Below are the code and all the weights of a small trained network. Each question names an input and a target symbol and asks about switching units off, where a switched-off unit gives its printed mean instead of its output.

import numpy as np


def w(rows, s, z=0):
    codes = np.array(rows[::2]) - 128.0
    scale = np.full(codes.shape[1], s)
    scale[-1] = z or s
    return codes * scale


def softmax(a):
    e = np.exp(a - a.max(-1, keepdims=True))
    return e / e.sum(-1, keepdims=True)


def log_softmax(a):
    a = a - a.max(-1, keepdims=True)
    return a - np.log(np.exp(a).sum(-1, keepdims=True))


def net(x, mask):
    ids = ['αβγδεζηθλμξπσφψω'.index(c) for c in x.split()]
    T = len(ids)
    res = E[ids] + P[:T]
    u = 0
    for l in range(2):
        r = res
        for j in range(3):
            rows = slice(3 * j, 3 * j + 3)
            q, k, v = (r @ M[l][rows].T for M in (Q, K, V))
            z = softmax(np.where(np.tri(T) > 0, q @ k.T / 3**0.5, -1e9)) @ v
            o = O[l][rows]
            res = res + np.where(mask[u + j], z, o[:, -1]) @ o[:, :-1]
        u += 3
    return log_softmax(res[-1] @ U[:, :-1].T + U[:, -1])


Q, K, V, O = {}, {}, {}, {}
E = w([
[121,140,117],'α',
[110,134,139],'β',
[118,148,133],'γ',
[139,141,84],'δ',
[160,143,49],'ε',
[106,139,124],'ζ',
[134,133,67],'η',
[144,157,113],'θ',
[122,141,120],'λ',
[97,137,186],'μ',
[112,157,179],'ξ',
[128,152,117],'π',
[119,103,30],'σ',
[95,143,180],'φ',
[97,8,142],'ψ',
[56,129,90],'ω',
],0.015)
P = w([
[169,169,175],'0',
[1,193,91],'1',
[236,110,156],'2',
[31,157,69],'3',
[212,84,126],'4',
[35,124,60],'5',
[205,73,107],'6',
[46,110,31],'7',
[204,110,143],'8',
[66,120,24],'9',
],0.0089)
Q[0] = w([
[183,53,197],'L0H0',
[150,189,81],'L0H0',
[45,159,151],'L0H0',
[227,167,148],'L0H1',
[155,135,96],'L0H1',
[249,133,111],'L0H1',
[136,104,107],'L0H2',
[106,125,169],'L0H2',
[96,101,160],'L0H2',
],0.014)
K[0] = w([
[120,13,86],'L0H0',
[148,144,80],'L0H0',
[153,237,126],'L0H0',
[138,223,146],'L0H1',
[140,175,89],'L0H1',
[164,186,106],'L0H1',
[70,95,115],'L0H2',
[244,197,105],'L0H2',
[134,189,125],'L0H2',
],0.011)
V[0] = w([
[83,217,135],'L0H0',
[57,56,196],'L0H0',
[97,61,75],'L0H0',
[87,12,208],'L0H1',
[124,139,3],'L0H1',
[229,147,149],'L0H1',
[151,205,138],'L0H2',
[180,180,38],'L0H2',
[250,77,191],'L0H2',
],0.0081)
O[0] = w([
[78,185,46,57],'L0H0',
[145,14,224,191],'L0H0',
[153,88,167,226],'L0H0',
[125,255,77,255],'L0H1',
[129,94,75,184],'L0H1',
[205,105,111,42],'L0H1',
[142,240,129,49],'L0H2',
[159,129,66,103],'L0H2',
[227,116,153,49],'L0H2',
],0.0068,0.0036)
Q[1] = w([
[137,74,25],'L1H0',
[118,155,105],'L1H0',
[166,129,69],'L1H0',
[222,100,148],'L1H1',
[247,124,180],'L1H1',
[203,173,172],'L1H1',
[58,221,55],'L1H2',
[103,204,135],'L1H2',
[122,226,24],'L1H2',
],0.012)
K[1] = w([
[191,99,34],'L1H0',
[148,106,118],'L1H0',
[106,94,76],'L1H0',
[42,187,144],'L1H1',
[65,249,119],'L1H1',
[118,168,112],'L1H1',
[110,6,192],'L1H2',
[153,103,179],'L1H2',
[55,41,202],'L1H2',
],0.012)
V[1] = w([
[90,134,2],'L1H0',
[106,157,120],'L1H0',
[194,104,67],'L1H0',
[114,209,107],'L1H1',
[122,191,91],'L1H1',
[196,47,79],'L1H1',
[144,180,107],'L1H2',
[105,101,165],'L1H2',
[99,87,199],'L1H2',
],0.0083)
O[1] = w([
[66,156,174,254],'L1H0',
[118,51,123,130],'L1H0',
[159,187,211,184],'L1H0',
[104,190,159,61],'L1H1',
[33,207,137,77],'L1H1',
[109,45,20,190],'L1H1',
[253,88,73,117],'L1H2',
[75,167,169,129],'L1H2',
[54,148,201,118],'L1H2',
],0.0044,0.0042)
U = w([
[1,185,108,199],'α',
[43,73,135,243],'β',
[148,26,42,91],'γ',
[201,160,115,179],'δ',
[158,125,125,85],'ε',
[170,130,96,61],'ζ',
[125,133,166,73],'η',
[164,144,133,157],'θ',
[207,45,242,173],'λ',
[167,119,106,65],'μ',
[229,134,56,105],'ξ',
[129,125,137,24],'π',
[136,126,134,31],'σ',
[153,169,172,157],'φ',
[129,156,189,153],'ψ',
[114,126,154,2],'ω',
],0.0074,0.0046)

Each question gives the input, a string of symbols that net reads in full, and the target symbol t.
The units are the heads (3 rows each of Q, K, V and O). Each row of codes is followed by its name. A weight is (code - 128) times the scale printed after its matrix; where a second scale follows, it is the last column's (O and U).
mask holds one flag per head, layer by layer. A switched-off head (its flag False) gives its mean, the last column of its rows in O, instead of its output. The means were averaged over made-up inputs and are rounded, as every weight is.
A unit's drop is (log p(t) with every unit on - log p(t) with that unit switched off) / (log p(t) with every unit on - log p(t) with every unit switched off).
The circuit of an input: a set's keep is (log p(t) with only the set's units on - log p(t) with every unit switched off) / (log p(t) with every unit on - log p(t) with every unit switched off). Starting from all 6 units, units are removed one at a time, each time the one whose removal leaves the highest keep (on an exact tie, the one counted first), for as long as the keep stays at least 0.8.
units of the circuit, in order: the units of the circuit, biggest drop first
unit that matters most: the unit with the biggest drop
which heads matter: for each layer, one digit per head in row order, 1 if its drop is at least 0.15 and else 0, layers parted by /
drop when u is switched off: that unit's drop, to one decimal
input α δ θ γ η ψ ψ ξ, target α: which heads matter -> 110 / 001
input π λ δ π λ ψ η μ, target α: which heads matter -> 110 / 001
input β ψ δ μ ε η ψ, target λ: which heads matter -> 100 / 000
input ζ ε ψ ε γ σ, target α: unit that matters most -> L1H2
input ξ ψ π, target λ: which heads matter -> 110 / 000
input β ψ δ, target λ: units of the circuit, in order -> L0H0, L0H1
input ε θ ε ψ μ ψ ψ α, target α: units of the circuit, in order -> L1H2, L0H0
input β ψ ψ θ ξ ψ ζ, target λ: which heads matter -> 101 / 000
input ζ θ α θ ε ψ ψ ψ ψ η, target α: which heads matter -> 110 / 101
input η ε π ψ ψ ψ, target γ: which heads matter -> 100 / 011
input ψ ε γ ψ ψ ψ δ λ ψ ε, target β: units of the circuit, in order -> L1H2, L1H1, L0H0, L0H2
input ψ α ψ α σ, target λ: units of the circuit, in order -> L0H0, L0H2
input α θ ξ ψ δ, target λ: units of the circuit, in order -> L0H1, L0H0
input γ ξ ζ ψ ψ ψ ξ, target λ: units of the circuit, in order -> L0H0
input ψ δ ψ ξ ψ ψ, target γ: units of the circuit, in order -> L0H0, L1H1
input ξ θ δ θ μ ψ ξ ψ γ, target λ: which heads matter -> 110 / 000
input γ φ δ ε, target α: which heads matter -> 101 / 110
input ε ψ β, target λ: units of the circuit, in order -> L0H1, L0H0
input ψ ψ α, target λ: units of the circuit, in order -> L0H0, L0H1
input θ ψ λ, target λ: unit that matters most -> L0H1
input ψ θ η θ ψ ε ζ, target λ: units of the circuit, in order -> L0H1, L0H0
input ψ θ δ ξ ψ μ ε, target λ: units of the circuit, in order -> L0H0, L0H1
input π ψ ε ψ γ θ ε σ ψ β, target α: drop when L0H1 is switched off -> 0.4
input ψ ξ α, target λ: drop when L0H1 is switched off -> 0.2
input ε ψ β ψ ψ θ, target α: drop when L1H2 is switched off -> 1.2
input θ ε σ α θ ψ, target α: drop when L0H2 is switched off -> 0.2
